Here is a tiny trained network, its code and every weight. The questions are about switching its units off for an input and a class, where a switched-off unit gives its printed mean instead of its output.

import numpy as np


def w(rows, s, z=0):
    codes = np.array(rows[::2]) - 128.0
    scale = np.full(codes.shape[1], s)
    scale[-1] = z or s
    return codes * scale


def f(y):
    return y / 2 * (1 + np.tanh(0.7978845608 * (y + 0.044715 * y**3)))


def log_softmax(a):
    a = a - a.max(-1, keepdims=True)
    return a - np.log(np.exp(a).sum(-1, keepdims=True))


def net(x, mask):
    res = np.array(x, float).reshape(1, 7) / 4 @ E
    y = f(res @ A[0][:, :-1].T + A[0][:, -1])
    res = res + np.where(mask, y, B[0][:, -1]) @ B[0][:, :-1]
    return log_softmax(res[-1] @ U[:, :-1].T + U[:, -1])


A, B = {}, {}
E = w([
[107,183,171,168,175,189,91,162,51,93,113,215],'x0',
[132,191,118,116,150,100,87,111,104,169,164,100],'x1',
[137,199,133,24,160,129,67,83,11,132,64,138],'x2',
[65,120,254,97,151,62,223,176,170,208,68,89],'x3',
[104,10,168,229,87,237,171,204,58,110,48,216],'x4',
[161,182,212,182,160,107,81,179,161,163,138,107],'x5',
[188,133,150,134,90,126,83,121,65,59,75,146],'x6',
],0.0061)
A[0] = w([
[125,177,191,236,183,127,121,253,197,179,192,104,154],'N1',
[117,229,31,17,197,67,69,36,145,161,173,28,137],'N2',
[124,44,23,203,63,157,160,115,226,99,201,146,254],'N3',
[49,57,191,121,121,121,227,200,183,191,76,106,132],'N4',
[113,91,198,153,81,154,185,186,113,131,98,137,51],'N5',
[121,156,69,97,132,226,83,107,32,48,104,254,232],'N6',
],0.0052,0.0043)
B[0] = w([
[91,80,128,183,155,188,64,108,78,106,92,231,190],'N1',
[102,129,96,95,139,38,191,101,176,232,227,137,255],'N2',
[126,90,51,130,76,195,218,232,45,45,30,42,233],'N3',
[25,141,200,116,191,117,92,97,87,188,234,233,198],'N4',
[81,165,164,139,159,81,72,61,109,194,158,158,152],'N5',
[2,42,122,175,162,193,139,184,4,85,109,220,233],'N6',
],0.0067,0.0092)
U = w([
[192,189,202,178,139,128,60,130,189,86,76,119,49],'0',
[111,69,114,161,109,195,135,183,67,49,44,136,252],'1',
[154,139,94,76,94,72,167,115,216,153,149,1,43],'2',
[93,118,160,136,199,113,115,101,127,170,173,190,146],'3',
],0.008,0.0031)

Each question gives the input, the list of numbers given to net, and the class t.
The units are the neurons (one row each of A and B). Each row of codes is followed by its name. A weight is (code - 128) times the scale printed after its matrix; where a second scale follows, it is the last column's (A, B and U).
mask holds one flag per neuron, in row order. A switched-off neuron (its flag False) gives its mean, the last column of its row in B, instead of its output. The means were averaged over made-up inputs and are rounded, as every weight is.
A unit's drop is (log p(t) with every unit on - log p(t) with that unit switched off) / (log p(t) with every unit on - log p(t) with every unit switched off).
The circuit of an input: a set's keep is (log p(t) with only the set's units on - log p(t) with every unit switched off) / (log p(t) with every unit on - log p(t) with every unit switched off). Starting from all 6 units, units are removed one at a time, each time the one whose removal leaves the highest keep (on an exact tie, the one counted first), for as long as the keep stays at least 0.8.
circuit, biggest first: the units of the circuit, biggest drop first
k most important neurons: the k neurons with the biggest drops, biggest first
drop when u is switched off: that unit's drop, to one decimal
input [1,-5,0,-1,-5,2,3], class 2: 2 most important neurons => (N6; N4)
input [6,-1,-3,4,3,2,2], class 3: circuit, biggest first => (N3)
input [-4,6,7,4,0,-4,-1], class 2: circuit, biggest first => (N6; N1)
input [-8,-2,-3,4,-2,6,-7], class 3: 2 most important neurons => (N4; N1)
input [-5,6,4,1,3,3,-2], class 2: 3 most important neurons => (N6; N4; N1)
input [0,-8,-8,5,5,2,-8], class 3: 2 most important neurons => (N4; N5)
input [1,2,-8,1,2,1,-7], class 1: 2 most important neurons => (N3; N2)
input [-6,-4,3,4,6,1,7], class 3: circuit, biggest first => (N3; N4)
input [5,8,0,5,-7,1,7], class 2: circuit, biggest first => (N6; N4)
input [-8,1,2,-4,-2,-5,5], class 2: 2 most important neurons => (N2; N1)
input [6,3,-4,3,-5,8,5], class 0: circuit, biggest first => (N6; N2)
input [4,0,-3,4,3,0,5], class 3: 2 most important neurons => (N3; N5)
input [5,6,7,8,3,8,6], class 0: 2 most important neurons => (N3; N2)
input [-8,-4,5,7,4,-7,-5], class 3: circuit, biggest first => (N4)
input [1,-3,-3,2,-4,-7,0], class 2: 2 most important neurons => (N6; N1)
input [7,3,-3,-2,-2,5,-8], class 1: 2 most important neurons => (N4; N2)
input [-6,0,4,3,2,-5,-4], class 2: 3 most important neurons => (N6; N1; N5)
input [-5,-5,-1,6,-1,-6,3], class 3: 2 most important neurons => (N4; N6)
input [1,1,-5,7,5,6,7], class 3: drop when N4 is switched off => 0.1
input [-1,5,-5,3,-2,-4,2], class 2: drop when N3 is switched off => 0.0
input [3,7,-1,5,7,1,-2], class 3: drop when N4 is switched off => 0.1
